Below is a small trained network, with its code and all its weights. Each question gives an input and a target symbol and asks what happens when units are switched off, that is, made to give their printed mean instead of their output.

import numpy as np


def w(rows, s, z=0):
    codes = np.array(rows[::2]) - 128.0
    scale = np.full(codes.shape[1], s)
    scale[-1] = z or s
    return codes * scale


def norm(h):
    return h / np.sqrt((h * h).mean(-1, keepdims=True) + 1e-5)


def softmax(a):
    e = np.exp(a - a.max(-1, keepdims=True))
    return e / e.sum(-1, keepdims=True)


def log_softmax(a):
    a = a - a.max(-1, keepdims=True)
    return a - np.log(np.exp(a).sum(-1, keepdims=True))


def net(x, mask):
    ids = ['Θβδετφψ'.index(c) for c in x.split()]
    T = len(ids)
    res = E[ids] + P[:T]
    u = 0
    for l in range(2):
        r = norm(res)
        for j in range(3):
            rows = slice(3 * j, 3 * j + 3)
            q, k, v = (r @ M[l][rows].T for M in (Q, K, V))
            z = softmax(np.where(np.tri(T) > 0, q @ k.T / 3**0.5, -1e9)) @ v
            o = O[l][rows]
            res = res + np.where(mask[u + j], z, o[:, -1]) @ o[:, :-1]
        u += 3
    return log_softmax(norm(res)[-1] @ U[:, :-1].T + U[:, -1])


Q, K, V, O = {}, {}, {}, {}
E = w([
[128,185,145,169,69],'Θ',
[167,71,167,96,129],'β',
[95,161,119,98,211],'δ',
[164,53,151,84,112],'ε',
[171,83,172,79,117],'τ',
[254,169,120,249,228],'φ',
[131,162,45,81,107],'ψ',
],0.003)
P = w([
[59,95,253,170,33],'0',
[91,228,225,50,161],'1',
[103,218,203,49,165],'2',
[110,204,189,66,167],'3',
[125,182,174,88,165],'4',
[131,176,179,95,169],'5',
[135,159,168,101,161],'6',
[142,153,161,109,164],'7',
[151,135,156,114,161],'8',
[153,118,154,116,149],'9',
[164,99,145,125,147],'10',
[156,89,137,111,145],'11',
[158,84,138,122,146],'12',
],0.0014)
Q[0] = w([
[81,181,45,94,172],'0.h1',
[110,154,1,142,128],'0.h1',
[76,191,6,125,200],'0.h1',
[138,26,215,58,111],'0.h2',
[82,195,9,157,167],'0.h2',
[10,175,62,108,184],'0.h2',
[151,197,118,162,145],'0.h3',
[186,96,180,55,103],'0.h3',
[133,120,136,80,225],'0.h3',
],0.0071)
K[0] = w([
[144,103,35,81,93],'0.h1',
[80,151,73,61,68],'0.h1',
[148,120,77,63,93],'0.h1',
[95,92,255,176,119],'0.h2',
[172,126,29,119,151],'0.h2',
[204,79,67,128,126],'0.h2',
[108,208,96,150,111],'0.h3',
[152,89,143,160,141],'0.h3',
[165,124,120,127,41],'0.h3',
],0.0075)
V[0] = w([
[90,97,255,170,188],'0.h1',
[31,57,96,78,82],'0.h1',
[147,97,44,75,127],'0.h1',
[25,107,168,168,187],'0.h2',
[102,134,83,174,124],'0.h2',
[136,162,94,104,146],'0.h2',
[209,123,177,50,110],'0.h3',
[59,110,132,200,117],'0.h3',
[83,53,97,66,109],'0.h3',
],0.0035)
O[0] = w([
[108,167,10,158,187,189],'0.h1',
[129,126,188,169,196,74],'0.h1',
[144,144,235,78,101,98],'0.h1',
[4,35,112,156,168,126],'0.h2',
[170,83,190,140,159,62],'0.h2',
[189,143,144,45,159,116],'0.h2',
[130,184,120,89,157,254],'0.h3',
[138,89,165,162,107,60],'0.h3',
[177,179,128,122,149,144],'0.h3',
],0.0027,0.0035)
Q[1] = w([
[196,109,130,111,142],'1.h1',
[130,160,69,63,151],'1.h1',
[171,148,1,73,134],'1.h1',
[168,130,45,125,55],'1.h2',
[51,70,172,81,81],'1.h2',
[117,117,63,30,159],'1.h2',
[83,143,146,179,138],'1.h3',
[170,60,125,109,144],'1.h3',
[65,189,137,153,118],'1.h3',
],0.0089)
K[1] = w([
[40,116,165,161,39],'1.h1',
[108,89,149,99,123],'1.h1',
[54,80,115,51,95],'1.h1',
[11,133,125,183,61],'1.h2',
[82,154,233,142,232],'1.h2',
[126,33,188,209,120],'1.h2',
[121,218,39,106,252],'1.h3',
[7,101,163,114,2],'1.h3',
[201,179,74,152,223],'1.h3',
],0.0064)
V[1] = w([
[163,196,66,109,175],'1.h1',
[93,123,131,198,123],'1.h1',
[75,207,160,152,80],'1.h1',
[155,120,128,251,161],'1.h2',
[184,220,131,158,76],'1.h2',
[73,96,58,116,3],'1.h2',
[96,77,174,117,63],'1.h3',
[68,191,153,114,103],'1.h3',
[105,150,127,125,183],'1.h3',
],0.0039)
O[1] = w([
[87,105,142,179,112,254],'1.h1',
[105,133,62,46,112,63],'1.h1',
[252,44,47,117,13,115],'1.h1',
[251,81,156,139,188,150],'1.h2',
[125,170,39,143,244,71],'1.h2',
[81,214,198,248,99,168],'1.h2',
[53,218,159,53,150,49],'1.h3',
[17,133,173,183,28,179],'1.h3',
[141,87,161,150,103,192],'1.h3',
],0.0033,0.0019)
U = w([
[84,146,75,167,7,82],'Θ',
[192,51,223,188,91,74],'β',
[40,34,123,135,161,254],'δ',
[61,186,206,177,193,29],'ε',
[61,187,34,78,158,83],'τ',
[222,88,50,112,206,120],'φ',
[180,202,199,45,93,207],'ψ',
],0.011,0.0029)

Each question gives the input, a string of symbols that net reads in full, and the target symbol t.
The units are the heads (3 rows each of Q, K, V and O). Each row of codes is followed by its name. A weight is (code - 128) times the scale printed after its matrix; where a second scale follows, it is the last column's (O and U).
mask holds one flag per head, layer by layer. A switched-off head (its flag False) gives its mean, the last column of its rows in O, instead of its output. The means were averaged over made-up inputs and are rounded, as every weight is.
A unit's drop is (log p(t) with every unit on - log p(t) with that unit switched off) / (log p(t) with every unit on - log p(t) with every unit switched off).
The circuit of an input: a set's keep is (log p(t) with only the set's units on - log p(t) with every unit switched off) / (log p(t) with every unit on - log p(t) with every unit switched off). Starting from all 6 units, units are removed one at a time, each time the one whose removal leaves the highest keep (on an exact tie, the one counted first), for as long as the keep stays at least 0.8.
units of the circuit, in order: the units of the circuit, biggest drop first
most important unit: the unit with the biggest drop
heads that matter: for each layer, one digit per head in row order, 1 if its drop is at least 0.15 and else 0, layers parted by /
drop when u is switched off: that unit's drop, to one decimal
input δ φ β ψ β β ε ψ ε, target δ: units of the circuit, in order	0.h2
input ε β ε ψ, target ψ: heads that matter	100 / 000
input φ ε δ φ τ ψ φ δ β, target φ: heads that matter	000 / 010
input β ε δ β, target β: heads that matter	110 / 010
input ψ ε ψ ε φ β, target τ: heads that matter	000 / 010
input ε ψ φ ε β ε Θ δ ε φ, target ε: heads that matter	100 / 010
input τ ε ψ β Θ ψ ψ δ, target ψ: heads that matter	110 / 000
input ψ Θ δ δ β δ β τ τ τ ε, target τ: units of the circuit, in order	1.h2; 0.h3
input β ε ε, target β: units of the circuit, in order	0.h1; 1.h2; 0.h2
input Θ δ φ ε ε ε ε φ τ φ ε ε, target ε: heads that matter	000 / 110
input ε Θ δ ψ β Θ δ β φ τ, target ψ: heads that matter	110 / 011
input Θ φ φ ψ β δ, target φ: heads that matter	000 / 011
input β ε φ ε, target β: heads that matter	111 / 010
input τ ε ψ φ δ φ ε ε φ ε β δ β, target Θ: heads that matter	110 / 000
input ψ ε ε ε ε τ φ φ ψ ε φ β β, target τ: units of the circuit, in order	0.h1; 1.h2
input Θ Θ ψ Θ ε δ ψ τ ε, target ε: units of the circuit, in order	1.h2; 0.h3
input φ φ ε ψ φ τ ε δ ε Θ Θ δ ε, target φ: units of the circuit, in order	1.h2
input Θ ψ δ τ, target ε: units of the circuit, in order	1.h2; 0.h3
input ψ τ τ δ Θ φ β β β β ε, target τ: units of the circuit, in order	0.h1; 1.h2
input φ τ ε δ δ ε ε β Θ β, target φ: heads that matter	001 / 010
input Θ ε ψ τ ε ψ τ ε δ ε τ ε β, target ε: most important unit	0.h3
input ε φ ε ε ε β τ δ ε ε φ, target ε: heads that matter	100 / 110
input δ δ ε φ ε φ ε δ τ, target δ: heads that matter	010 / 000
input τ φ β δ ε β φ ε, target Θ: heads that matter	110 / 000
input ε δ ψ β ε ε β ε δ τ ε ε, target ψ: drop when 0.h1 is switched off	0.4
input β β τ τ, target β: drop when 1.h2 is switched off	0.6
input ε β δ ε δ ε, target ψ: drop when 1.h3 is switched off	0.2
input ε ε φ δ β ψ δ τ ε δ τ φ β, target ψ: drop when 1.h3 is switched off	0.6
input ε φ τ φ ε ε β φ φ δ, target φ: most important unit	1.h3
